Below are the code and all the weights of a small trained network. Each question names an input and a class and asks about switching units off, where a switched-off unit gives its printed mean instead of its output.

import numpy as np


def w(rows, s, z=0):
    codes = np.array(rows[::2]) - 128.0
    scale = np.full(codes.shape[1], s)
    scale[-1] = z or s
    return codes * scale


def f(y):
    return np.maximum(y, 0)


def log_softmax(a):
    a = a - a.max(-1, keepdims=True)
    return a - np.log(np.exp(a).sum(-1, keepdims=True))


def net(x, mask):
    res = np.array(x, float).reshape(1, 6) / 4 @ E
    y = f(res @ A[0][:, :-1].T + A[0][:, -1])
    res = res + np.where(mask, y, B[0][:, -1]) @ B[0][:, :-1]
    return log_softmax(res[-1] @ U[:, :-1].T + U[:, -1])


A, B = {}, {}
E = w([
[129,78,87,56,94],'x0',
[142,124,249,57,88],'x1',
[171,78,228,186,182],'x2',
[87,120,163,131,84],'x3',
[231,117,87,29,163],'x4',
[82,236,145,157,109],'x5',
],0.012)
A[0] = w([
[149,120,69,81,190,254],'neuron 1',
[165,13,138,39,121,170],'neuron 2',
[66,243,97,190,85,193],'neuron 3',
[2,202,184,169,110,201],'neuron 4',
[118,70,127,42,135,177],'neuron 5',
[157,177,195,94,131,212],'neuron 6',
[45,205,65,182,132,225],'neuron 7',
[154,80,114,82,194,107],'neuron 8',
[178,77,219,139,148,239],'neuron 9',
[130,75,62,24,87,181],'neuron 10',
[164,20,132,151,167,148],'neuron 11',
],0.012,0.0045)
B[0] = w([
[172,209,86,210,113,208],'neuron 1',
[105,138,104,211,2,220],'neuron 2',
[154,78,40,20,159,247],'neuron 3',
[146,22,225,28,76,254],'neuron 4',
[189,137,136,166,6,189],'neuron 5',
[133,243,200,67,114,189],'neuron 6',
[134,48,37,19,245,241],'neuron 7',
[109,47,87,191,150,182],'neuron 8',
[73,192,228,174,142,209],'neuron 9',
[178,120,27,121,30,221],'neuron 10',
[85,99,185,248,134,191],'neuron 11',
],0.0093,0.019)
U = w([
[168,121,65,187,35,3],'0',
[152,3,128,47,129,179],'1',
[145,218,225,59,109,60],'2',
[180,169,2,140,229,241],'3',
[92,106,222,255,147,152],'4',
],0.0098,0.00065)

Each question gives the input, the list of numbers given to net, and the class t.
The units are the neurons (one row each of A and B). Each row of codes is followed by its name. A weight is (code - 128) times the scale printed after its matrix; where a second scale follows, it is the last column's (A, B and U).
mask holds one flag per neuron, in row order. A switched-off neuron (its flag False) gives its mean, the last column of its row in B, instead of its output. The means were averaged over made-up inputs and are rounded, as every weight is.
A unit's drop is (log p(t) with every unit on - log p(t) with that unit switched off) / (log p(t) with every unit on - log p(t) with every unit switched off).
most important unit: the unit with the biggest drop
k most important neurons: the k neurons with the biggest drops, biggest first
drop of u: that unit's drop, to one decimal
input [5,8,-4,4,2,8], class 2: most important unit	neuron 6
input [1,8,-3,0,2,1], class 2: 3 most important neurons	neuron 6; neuron 8; neuron 1
input [-5,5,3,6,-1,-2], class 2: 2 most important neurons	neuron 6; neuron 8
input [6,5,0,-5,-6,1], class 2: 2 most important neurons	neuron 7; neuron 3
input [4,5,-3,-6,3,8], class 2: 4 most important neurons	neuron 6; neuron 2; neuron 7; neuron 8
input [5,-7,2,-2,-2,5], class 1: 2 most important neurons	neuron 1; neuron 3
input [6,6,6,0,1,-4], class 4: 2 most important neurons	neuron 9; neuron 11
input [-6,-3,-7,8,4,-3], class 3: drop of neuron 4	0.6
input [3,-5,-6,-2,-5,-5], class 3: drop of neuron 4	0.4
input [-5,-8,0,4,1,-4], class 3: drop of neuron 4	0.4
